Each row has a name. Each question is about the rows just above it.

[123 201 159 124 101 106 161 133 154 142 148 140  76 111  79 164 129 122] : gon
[137  81 145  37 140 123 123 121 121 178 110 104 140 141 103 126 138 112] : dez
[123 201 159 124  97 106 161 133 154 142 148 140  76 111  79 164 129 122] : Penab
[180 110 144 112 107 134 188  73 119 122 107 113 131 121 174 121  98 114] : vipun
[120 110 144 112 127 134 188  73 119 122 107 113 131 121 174 121  98 114] : furo
What comes right after [178] in the named rows? => [110]
The entry that follows [145]: => [37]
What comes right after [81] in the named rows? => [145]
Right after [103] comes => [126]
Right after [101] comes => [106]

[125 126 129 125 131 125 122 124 125 130 128 132 125 130 127 128 133 129
 128 130 127 132 134 131 134 127 127 136 127 133 127 129 129 131 127 129
 131 138 127 128 128 126 128 124 124 129 125 125 125 126] = Lafat
[176 119 107 165  84 125 114 117 163 117 157 105 124 104 176  32  78 103
 127 176  98 180  98 176 168 152 158 143 152 112 101  69 140 121 116 127
 127 116 123 167  49 197 110 168 140  85 186 112  23 157] = Sef
[130 129 128 128 128 128 128 129 128 128 139 128 127 127 128 128 129 129
 128 128 129 128 127 127 128 128 128 127 128 127 127 128 127 128 129 128
 128 128 129 128 127 129 129 129 128 127 126 128 127 129] = Nagu
[104 123 122 133 121 135 129 120 131 124 126 121 129 122 136 121 119 128
 125 135 134 124 116 132 127 127 131 122 128 120 127 125 128 124 135 122
 122 129 128 134 117 142 122 134 130 124 135 130 124 129] = gutub
[141 123 123 134 118 136 130 121 130 124 126 120 127 121 137 120 117 128
 124 136 134 125 115 132 127 128 130 119 127 119 126 135 127 124 133 121
 121 129 127 135 116 141 121 135 131 123 137 130 123 129] = Fopag
[127 103 126 129 128 119 106 100 114 134 125 145 107 141 143 122 139 133
 126 149 124 140 152 152 154 133 132 167 121 136 114 124 141 144 132 132
 134 122 123 125 111 137 117 119 106 125 129 112  99 120] = kanu
[134 127 125 130 124 132 132 127 129 126 127 125 129 125 130 125 124 128
 127 129 131 126 122 128 126 127 129 124 129 124 128 127 128 126 131 125
 125 129 127 131 124 132 126 131 130 126 131 130 127 129] = Sira
[124 122 129 125 131 123 118 120 124 131 128 135 122 132 133 127 135 129
 128 133 127 134 137 134 137 129 127 142 127 134 126 130 130 133 127 130
 133 126 127 127 128 127 128 121 122 130 125 122 122 124] = Lomug
[135 125 124 132 123 133 131 126 130 125 126 123 129 124 131 125 122 127
 125 130 131 125 120 130 136 129 130 123 129 123 127 125 128 126 131 125
 124 129 128 132 122 134 125 132 130 125 132 130 127 129] = Digeb
[157 113 113 145 106 118 123 106 140 119 128 113 124 114 157  96 101 122
 119 155 134 135 104 148 141 132 140 125 131 114 117 114 128 121 135 108
 116 126 125 145  90 165 112 144 134 114 154 124  94 134] = fimu
[150 116 116 139 112 138 127 112 133 119 125 116 126 117 148 108 110 127
 120 147 137 128 107 140 134 130 136 123 128 115 122 121 127 122 136 113
 117 127 125 140 102 152 116 140 131 119 145 128 110 131] = kif
[125 127 129 127 129 126 124 125 126 129 128 131 126 130 129 129 131 128
 130 129 127 130 133 130 132 129 127 134 127 131 128 130 128 131 127 128
 130 128 128 127 128 127 128 125 126 129 126 126 126 126] = nobo
Whose row is [104 123 122 133 121 135 129 120 131 124 126 121 129 122 136 121 119 128
 125 135 134 124 116 132 127 127 131 122 128 120 127 125 128 124 135 122
 122 129 128 134 117 142 122 134 130 124 135 130 124 129]? => gutub
Where do [157 113 113 145 106 118 123 106 140 119 128 113 124 114 157  96 101 122
 119 155 134 135 104 148 141 132 140 125 131 114 117 114 128 121 135 108
 116 126 125 145  90 165 112 144 134 114 154 124  94 134] appear? => fimu
Where do [141 123 123 134 118 136 130 121 130 124 126 120 127 121 137 120 117 128
 124 136 134 125 115 132 127 128 130 119 127 119 126 135 127 124 133 121
 121 129 127 135 116 141 121 135 131 123 137 130 123 129] appear? => Fopag
Whose row is [130 129 128 128 128 128 128 129 128 128 139 128 127 127 128 128 129 129
 128 128 129 128 127 127 128 128 128 127 128 127 127 128 127 128 129 128
 128 128 129 128 127 129 129 129 128 127 126 128 127 129]? => Nagu
Which row holds [124 122 129 125 131 123 118 120 124 131 128 135 122 132 133 127 135 129
 128 133 127 134 137 134 137 129 127 142 127 134 126 130 130 133 127 130
 133 126 127 127 128 127 128 121 122 130 125 122 122 124]? => Lomug
Whose row is [176 119 107 165  84 125 114 117 163 117 157 105 124 104 176  32  78 103
 127 176  98 180  98 176 168 152 158 143 152 112 101  69 140 121 116 127
 127 116 123 167  49 197 110 168 140  85 186 112  23 157]? => Sef
Whose row is [125 126 129 125 131 125 122 124 125 130 128 132 125 130 127 128 133 129
 128 130 127 132 134 131 134 127 127 136 127 133 127 129 129 131 127 129
 131 138 127 128 128 126 128 124 124 129 125 125 125 126]? => Lafat

[101 102 161 129 204  53  56  80] -> difin
[111  79 191  59 109  82 182 185] -> muni
[174 155 115 114  63  63 199  99] -> boded
[ 32  54 120 194 122 124 101 132] -> nuda
[184 158 152 142 121  36 139 204] -> Maza
[199  58 185 188 116 198  59 140] -> gevu
[216 109 115  73 128  97 137 110] -> Biso
[166 102 215 194 166 125  87  74] -> sizek
[147 188 212  52 121  35 115 214] -> kibe
What comes right after [155] in the named rows? => [115]
The entry that follows [58]: => [185]
The entry that follows [53]: => [56]
What comes right after [114] in the named rows? => [63]
Right after [215] comes => [194]

[ 98  93 135 112  93 191 118  74  94  88  76  82  89  86  81 182 107] = mafu
[176 149 144 167 146  52 114 181 168 146 187 160 152 153 180  80 160] = piz
[ 98  93 135 112  93 191 118  74  94  88  76  82 220 205  81 182 107] = zur
Right after [205] comes => [81]
What comes right after [86] in the named rows? => [81]
What comes right after [114] in the named rows? => [181]

[156 128 147  73 163 129 109 248 114 130 135 115 165 133 134 115  86 137
  54 175 139] -> Tez
[161 153  77 117 157 183  52 143 150 116 134 119 114  84 142  98 120  60
 174 161  81] -> Mik
[150 179 117  57  95  99  94  91 121 134 125 125 211  97 151  85 120  76
 101  89  72] -> papu
[201 122 117 160 129 146 110 123 111  77 116 205 151 148 164 113 114 201
  74 153  59] -> pozo
[146 133 169  48 116  83  65 103  66 142 118 151 167 144 115 122 188 134
 175 167  86] -> rik
[185 127 160 124 204 112  95 125 115 122 122 185 146 142 141 115  77 193
  85 173  83] -> Toku
[160 170 205 117 206 113 113 125 101 170 166 164 122 117 106  73 131 172
 130 183  81] -> lumod
[140 106 130 185  92 157  98 158 113  89 128 139 187 127  74 161 124  86
 166 191  48] -> ded
[156 108 128 135 122 160 101  69 124 173  52 131  96  60  65 158  80 117
 110 194 115] -> rane
[161 192 145 103 112 153  58 102  78 156 120 131 207  86 115 154 198 164
 139 104 142] -> Fural
[142  93 121 113  94 140  91 127 114 142  51  94 121  62  80 131 105 101
 137 223  89] -> sifi
Which row holds [161 153  77 117 157 183  52 143 150 116 134 119 114  84 142  98 120  60
 174 161  81]? => Mik
The row with [140 106 130 185  92 157  98 158 113  89 128 139 187 127  74 161 124  86
 166 191  48] is => ded
Right after [54] comes => [175]
Right after [148] comes => [164]
The entry that follows [76]: => [101]

[ 94  94  37 207] : nabid
[159  93  36 162] : Zuvin
[159  93  36  77] : bodel
Where do [159  93  36 162] appear? => Zuvin
Right after [37] comes => [207]
Which row holds [159  93  36  77]? => bodel
The row with [ 94  94  37 207] is => nabid

[141 123 146 114 114 127 140 128 158 152 122 130 135 143] -> zit
[143 135 170  95 114 135 127 111 169 144 138 111 168 172] -> tuda
[143 115 140 120 136 183 144 137 163 164 112 141 120 133] -> sog
[ 82 128 122 142 141 123 182 113 120 144  86 125 105 120] -> Bipel
[159 129 222  58  87 135 158  98 240 200 119 105 194 219] -> Tufo
[ 82 128 122 142 141 123 182 113 120 144 148 150 114 106] -> soraz
[139 125 145 115 117 128 133 126 154 147 125 128 137 143] -> Benop
The entry that follows [170]: => [95]
The entry that follows [148]: => [150]
The entry that follows [117]: => [128]
The entry that follows [200]: => [119]

[157  95 135 101 153 127  86 116 100 141  78 101  79  60  82 122 165 133
  73 154 130 166  79 120  89 154 121 111 124 123 223  82  98 100 174 110]  fezep
[ 90  67 124 122 135 159 170 122  34 151 175 112 102 173 119 158 152  55
 115 101 112 101 109 128 123 103 137 119 128 175  99 192 188 128 130  99]  famu
[155 138 129 121 178  73 135 135 137 122 165 125 152  69 177 116 108 120
 117 129 123  99  46  60 110  95 110  73 160 116 188 143 110 146  93 186]  repad
[150  71 105 140 157 175 106 174  97 151  84 137 141 158  41 179 168 148
  76 129 143 130 115 132 154 184 115 130 109 147  97 128 149  37 121 158]  Gepe
[ 82  76 125 173 111  78 102 101 158 145 193 126  97 119  98 178 151 167
  50 133 165 115 100  95 103 129 123 114  92  94 121  31 119 147 133 126]  suzon
[155 138 129 121 178  73 135 135 137  75 165 125 152  69 177 116 108 135
 117 129 121 115 129  79 109 170  71  54  92 131 171 130  90 165 146 156]  nop
The row with [157  95 135 101 153 127  86 116 100 141  78 101  79  60  82 122 165 133
  73 154 130 166  79 120  89 154 121 111 124 123 223  82  98 100 174 110] is => fezep
What comes right after [86] in the named rows? => [116]
The entry that follows [148]: => [76]
Right after [171] comes => [130]
Right after [153] comes => [127]
Whose row is [150  71 105 140 157 175 106 174  97 151  84 137 141 158  41 179 168 148
  76 129 143 130 115 132 154 184 115 130 109 147  97 128 149  37 121 158]? => Gepe
Right after [166] comes => [79]

[161 123 119  98 128 126 143 120 130 128 143 121 107 128 124 149 111 127
 117 116 122 118] = Digis
[189 157 111  65 165 131  96 127 130 130 110 123 137 152 129 180 186 127
 136 104 134 101] = lolu
[141 151 138 109 126 130 126 132 133 130 104 138 134 166 127 153 117 133
 143 131 127 115] = fon
[123  27 126  78  60 126 112  67 130 128 108 121 147 123 128  64 161 129
 122 109 131 122] = vuma
[ 93 139 117  88 146 131 190 103 130 129  96 151 141 134 131 123 135 134
 118 137 130  94] = rovok
[110  94 129  81 119 125 152 151 121 128 110 101 116 132 124 109  75 127
 144 146 125 107] = Lin
Whose row is [141 151 138 109 126 130 126 132 133 130 104 138 134 166 127 153 117 133
 143 131 127 115]? => fon
Right after [166] comes => [127]
What comes right after [120] in the named rows? => [130]

[141 142 141  61 159] = Sizub
[141 141 141  71 140] = Buret
[141 141  77  71 160] = Bis
[141  78 141 140  79] = leko
The entry that follows [78]: => [141]
Whose row is [141 141 141  71 140]? => Buret
The entry that follows [142]: => [141]
Where do [141 142 141  61 159] appear? => Sizub

[128 144 129 138] = Vof
[139  46 127  39] = Kon
[127  84  40  24] = pogud
The entry that follows [139]: => [46]
The entry that follows [46]: => [127]
Right after [144] comes => [129]
What comes right after [128] in the named rows? => [144]

[144 151 123 148  96 106 156 114] : zokef
[117 115 140 138 137 110 140 124] : pov
[151 180 112 105 178 125 146 147] : verop
[135 105  75 137 156  89 107  38] : Dudu
[112 136 113 149  96  96 160 114] : Delan
[146 105  75 137 156  89 107  38] : daf
[ 95 135 146 168 140 123  99 141] : Pakuf
[ 95 115 107 119  91 143 103 133] : sene
[139 134 158  85 133  97 123 134] : Pekem
[138 108 157 106 105 174 127  81] : tifa
The entry that follows [91]: => [143]
The entry that follows [143]: => [103]
Whose row is [ 95 135 146 168 140 123  99 141]? => Pakuf

[ 79 137 151 129 160 156 153 156 220 136 150 188 128  95 166 129 128 124
 118 112 152 129 197 165 129 136 126 129 143 139 128 123 151 122 150 126
 157 128 141]  sinur
[111 109 121 129 124 129 121 129 121 130 147 115 129 119 125 130 128 140
 133 140 123 128 127 124 127 128 157 129 139 135 128 125 127 127 129 128
 115 136 113]  Basig
[136 138 160 127 141 127 166 132 154 124  78 158 128 142 130 128 129  98
 112 116 157 129 155 142 131 127 125 128 110 132 128 133 138 132 124 137
 140 120 160]  subof
Right after [153] comes => [156]
[111 109 121 129 124 129 121 129 121 130 147 115 129 119 125 130 128 140
 133 140 123 128 127 124 127 128 157 129 139 135 128 125 127 127 129 128
 115 136 113] is in which row? => Basig
What comes right after [131] in the named rows? => [127]

[124 101 100  94 154] = Neto
[ 77  92 143 157 158] = pav
[ 72 123 140 167 154] = bekun
[ 73 140 155 157 154] = nebod
[106  18 100 157 154] = fofab
What comes right after [106] in the named rows? => [18]
What comes right after [101] in the named rows? => [100]
Right after [123] comes => [140]
Right after [94] comes => [154]
What comes right after [124] in the named rows? => [101]
Right after [143] comes => [157]
The entry that follows [167]: => [154]

[127 141 150 130 157 110 133 129  89 162 116 129  34 102 186 127 133] = vame
[127 141 150 130  61 110 133 129  89 162 116 129  34 102 115 112 133] = Zofem
[127 141 150 130 157 110 133 129  89 162 116 129  34 102 186 112 128] = Poduz
[127 141 150 130 157 110 133 129  89 162 116 129  34 102 186 112 128] is in which row? => Poduz
Where do [127 141 150 130 157 110 133 129  89 162 116 129  34 102 186 127 133] appear? => vame

[ 38 226  35 170 252 173 156 190  91]  vatuv
[ 73 205  83 164 243  91  92 163 224]  rerel
[194 151 100 253  93  80 224 148 161]  foga
What comes right after [93] in the named rows? => [80]
Right after [92] comes => [163]
The entry that follows [252]: => [173]

[165 111 144 211 131] : mev
[170 145 101 147  67] : Vamo
[ 84 128 163 246 150] : Sopu
Right after [128] comes => [163]
What comes right after [211] in the named rows? => [131]
Right after [144] comes => [211]

